Below is a small trained network, with its code and all its weights. Each question gives an input and a class and asks what happens when units are switched off, that is, made to give their printed mean instead of their output.

import numpy as np


def w(rows, s, z=0):
    codes = np.array(rows[::2]) - 128.0
    scale = np.full(codes.shape[1], s)
    scale[-1] = z or s
    return codes * scale


def f(y):
    return np.maximum(y, 0)


def log_softmax(a):
    a = a - a.max(-1, keepdims=True)
    return a - np.log(np.exp(a).sum(-1, keepdims=True))


def net(x, mask):
    res = np.array(x, float).reshape(1, 4) / 4 @ E
    y = f(res @ A[0][:, :-1].T + A[0][:, -1])
    res = res + np.where(mask, y, B[0][:, -1]) @ B[0][:, :-1]
    return log_softmax(res[-1] @ U[:, :-1].T + U[:, -1])


A, B = {}, {}
E = w([
[140,237,109,125,101,91],'x0',
[21,164,203,125,197,121],'x1',
[28,129,143,105,3,132],'x2',
[94,83,33,134,147,189],'x3',
],0.008)
A[0] = w([
[78,132,157,123,84,124,81],'n1',
[104,113,96,128,125,134,115],'n2',
[137,139,120,130,124,127,98],'n3',
[170,203,157,130,116,108,90],'n4',
[146,92,143,126,198,132,47],'n5',
[167,139,168,129,126,116,119],'n6',
[149,105,144,134,153,126,73],'n7',
[109,109,86,127,130,139,172],'n8',
[60,170,173,127,254,126,142],'n9',
[121,126,123,126,175,128,92],'n10',
[136,147,119,143,142,132,3],'n11',
[104,124,158,134,100,127,110],'n12',
[66,130,173,133,84,129,137],'n13',
[87,104,70,128,120,145,66],'n14',
[103,87,80,127,133,141,132],'n15',
[46,184,86,128,95,130,144],'n16',
[129,128,134,139,121,131,70],'n17',
[136,106,118,131,120,131,150],'n18',
[72,71,167,126,86,135,132],'n19',
[98,91,165,133,118,134,101],'n20',
[180,187,170,125,115,110,100],'n21',
[108,144,143,139,160,126,175],'n22',
],0.025,0.0037)
B[0] = w([
[62,118,121,86,126,151,193],'n1',
[152,123,139,172,110,128,157],'n2',
[139,118,122,115,144,119,136],'n3',
[166,85,129,85,79,120,179],'n4',
[94,144,79,164,188,133,176],'n5',
[177,142,195,158,139,142,160],'n6',
[131,156,122,141,165,145,150],'n7',
[132,90,110,187,114,114,167],'n8',
[37,44,246,147,134,153,252],'n9',
[78,119,80,134,129,105,157],'n10',
[113,125,122,108,105,132,137],'n11',
[107,107,124,93,134,121,166],'n12',
[76,113,114,62,92,119,211],'n13',
[182,143,164,194,78,158,178],'n14',
[137,82,108,185,94,153,174],'n15',
[105,253,142,133,195,110,217],'n16',
[118,127,126,132,130,119,129],'n17',
[129,110,151,159,172,78,147],'n18',
[152,117,153,82,32,100,207],'n19',
[167,109,113,82,134,91,169],'n20',
[206,126,166,119,110,93,178],'n21',
[97,97,134,115,137,126,168],'n22',
],0.042,0.021)
U = w([
[37,52,125,199,226,216,151],'0',
[86,115,50,45,123,186,25],'1',
[82,42,216,19,60,102,177],'2',
[148,101,71,48,90,208,47],'3',
[247,30,104,158,52,127,253],'4',
[81,132,184,142,20,122,52],'5',
[236,187,119,160,179,126,87],'6',
[86,207,25,2,82,104,96],'7',
],0.0055,0.003)

Each question gives the input, the list of numbers given to net, and the class t.
The units are the neurons (one row each of A and B). Each row of codes is followed by its name. A weight is (code - 128) times the scale printed after its matrix; where a second scale follows, it is the last column's (A, B and U).
mask holds one flag per neuron, in row order. A switched-off neuron (its flag False) gives its mean, the last column of its row in B, instead of its output. The means were averaged over made-up inputs and are rounded, as every weight is.
A unit's drop is (log p(t) with every unit on - log p(t) with that unit switched off) / (log p(t) with every unit on - log p(t) with every unit switched off).
The circuit of an input: a set's keep is (log p(t) with only the set's units on - log p(t) with every unit switched off) / (log p(t) with every unit on - log p(t) with every unit switched off). Starting from the 12 units with the biggest drops (on a tie, the unit counted first), units are removed one at a time, each time the one whose removal leaves the highest keep (on an exact tie, the one counted first), for as long as the keep stays at least 0.8.
units of the circuit, in order: the units of the circuit, biggest drop first
k most important neurons: the k neurons with the biggest drops, biggest first
drop of u: that unit's drop, to one decimal
input [-6,0,7,6], class 5: units of the circuit, in order => (n14)
input [-6,4,1,6], class 5: units of the circuit, in order => (n14, n15)
input [7,3,5,-2], class 7: units of the circuit, in order => (n16, n9)
input [-5,-8,-4,6], class 4: 3 most important neurons => (n9, n16, n14)
input [3,-1,-4,7], class 4: 3 most important neurons => (n9, n16, n1)
input [-5,-7,-1,-7], class 6: units of the circuit, in order => (n9, n19)
input [6,-8,6,-3], class 7: 3 most important neurons => (n9, n16, n19)
input [-5,-3,-2,-8], class 6: 2 most important neurons => (n9, n19)
input [-3,-7,-4,4], class 0: 3 most important neurons => (n19, n21, n4)
input [7,-8,5,5], class 6: 2 most important neurons => (n9, n16)
input [5,0,5,8], class 5: 2 most important neurons => (n14, n5)
input [3,6,-7,0], class 0: drop of n5 => 0.3
input [2,-8,-1,-3], class 4: drop of n9 => 0.3
input [4,-6,-4,6], class 4: drop of n9 => 0.2
input [-6,-7,-5,4], class 0: drop of n19 => 0.2
input [5,5,-2,4], class 0: most important neuron => (n19)
